Below are the code and all the weights of a small trained network. Each question names an input and a class and asks about switching units off, where a switched-off unit gives its printed mean instead of its output.

import numpy as np


def w(rows, s, z=0):
    codes = np.array(rows[::2]) - 128.0
    scale = np.full(codes.shape[1], s)
    scale[-1] = z or s
    return codes * scale


def f(y):
    return np.maximum(y, 0)


def log_softmax(a):
    a = a - a.max(-1, keepdims=True)
    return a - np.log(np.exp(a).sum(-1, keepdims=True))


def net(x, mask):
    res = np.array(x, float).reshape(1, 2) / 4 @ E
    y = f(res @ A[0][:, :-1].T + A[0][:, -1])
    res = res + np.where(mask, y, B[0][:, -1]) @ B[0][:, :-1]
    return log_softmax(res[-1] @ U[:, :-1].T + U[:, -1])


A, B = {}, {}
E = w([
[187,132,134,127,159,146,201,88,236,198,148],'x0',
[229,115,127,117,118,244,96,49,30,108,98],'x1',
],0.011)
A[0] = w([
[89,134,124,143,142,103,140,151,148,139,120,187],'neuron 1',
[146,124,109,114,124,113,143,136,122,122,120,108],'neuron 2',
[60,125,135,118,123,100,84,152,59,80,133,91],'neuron 3',
[173,125,130,130,109,170,144,87,88,127,128,73],'neuron 4',
[194,128,120,135,135,143,169,105,250,163,130,66],'neuron 5',
[133,121,128,117,106,129,153,118,138,102,126,220],'neuron 6',
[83,127,124,126,119,89,146,174,176,119,155,62],'neuron 7',
[58,141,143,120,117,74,125,141,181,148,117,65],'neuron 8',
[186,127,143,140,137,165,98,103,106,120,116,65],'neuron 9',
[164,129,125,135,127,144,143,119,200,145,140,114],'neuron 10',
[60,132,118,149,125,87,111,174,21,121,118,86],'neuron 11',
[198,141,109,133,132,168,142,116,60,134,127,118],'neuron 12',
[84,129,112,139,127,72,122,141,161,101,127,112],'neuron 13',
[140,137,132,134,142,132,109,130,124,141,131,252],'neuron 14',
],0.021,0.017)
B[0] = w([
[133,54,55,120,114,137,110,121,85,152,110,211],'neuron 1',
[134,97,148,153,97,163,139,160,148,128,99,128],'neuron 2',
[113,200,181,126,115,103,173,68,182,141,138,202],'neuron 3',
[120,105,117,127,201,132,59,188,170,80,111,199],'neuron 4',
[129,250,199,129,125,87,158,87,189,94,101,253],'neuron 5',
[150,86,39,154,49,131,155,73,66,143,138,198],'neuron 6',
[145,98,154,147,149,170,20,189,154,110,138,201],'neuron 7',
[118,82,145,95,212,163,82,180,150,135,147,207],'neuron 8',
[119,128,197,108,159,183,56,202,131,147,153,192],'neuron 9',
[94,165,181,107,119,113,194,117,123,125,145,204],'neuron 10',
[131,210,181,110,125,104,191,123,165,87,105,204],'neuron 11',
[139,98,127,135,194,117,46,153,143,134,150,225],'neuron 12',
[149,116,129,158,175,123,42,146,99,129,147,195],'neuron 13',
[121,22,12,168,27,118,202,60,55,189,116,221],'neuron 14',
],0.023)
U = w([
[129,73,121,160,183,163,10,156,159,145,153,95],'0',
[104,234,191,145,90,64,134,70,195,114,98,117],'1',
[139,55,25,177,41,124,121,81,79,181,135,254],'2',
[129,132,135,98,93,151,185,201,143,75,137,70],'3',
[130,132,133,85,124,175,152,187,112,107,164,70],'4',
[153,128,112,132,78,179,141,178,58,121,129,63],'5',
],0.012,0.0076)

Each question gives the input, the list of numbers given to net, and the class t.
The units are the neurons (one row each of A and B). Each row of codes is followed by its name. A weight is (code - 128) times the scale printed after its matrix; where a second scale follows, it is the last column's (A, B and U).
mask holds one flag per neuron, in row order. A switched-off neuron (its flag False) gives its mean, the last column of its row in B, instead of its output. The means were averaged over made-up inputs and are rounded, as every weight is.
A unit's drop is (log p(t) with every unit on - log p(t) with that unit switched off) / (log p(t) with every unit on - log p(t) with every unit switched off).
The circuit of an input: a set's keep is (log p(t) with only the set's units on - log p(t) with every unit switched off) / (log p(t) with every unit on - log p(t) with every unit switched off). Starting from the 12 units with the biggest drops (on a tie, the unit counted first), units are removed one at a time, each time the one whose removal leaves the highest keep (on an exact tie, the one counted first), for as long as the keep stays at least 0.8.
units of the circuit, in order: the units of the circuit, biggest drop first
most important unit: the unit with the biggest drop
top k neurons: the k neurons with the biggest drops, biggest first
drop of u: that unit's drop, to one decimal
input [-7,-5], class 1: most important unit => neuron 11
input [-2,3], class 2: units of the circuit, in order => neuron 8; neuron 5
input [8,7], class 1: top 4 neurons => neuron 5; neuron 10; neuron 8; neuron 7
input [3,3], class 2: top 3 neurons => neuron 8; neuron 7; neuron 11
input [-3,0], class 2: top 2 neurons => neuron 5; neuron 10
input [-3,1], class 2: top 2 neurons => neuron 5; neuron 10
input [4,3], class 1: top 4 neurons => neuron 1; neuron 5; neuron 8; neuron 7
input [-4,2], class 1: top 2 neurons => neuron 1; neuron 11
input [4,1], class 1: top 2 neurons => neuron 5; neuron 1
input [-1,3], class 2: top 2 neurons => neuron 8; neuron 7
input [0,-3], class 2: top 3 neurons => neuron 12; neuron 4; neuron 9
input [-4,3], class 1: top 3 neurons => neuron 1; neuron 11; neuron 3
input [-3,-3], class 2: top 4 neurons => neuron 5; neuron 12; neuron 4; neuron 9
input [7,-5], class 1: units of the circuit, in order => neuron 5
input [-3,2], class 2: drop of neuron 5 => 1.7
input [7,-2], class 1: drop of neuron 5 => 1.4
input [-2,-3], class 2: drop of neuron 9 => 0.2
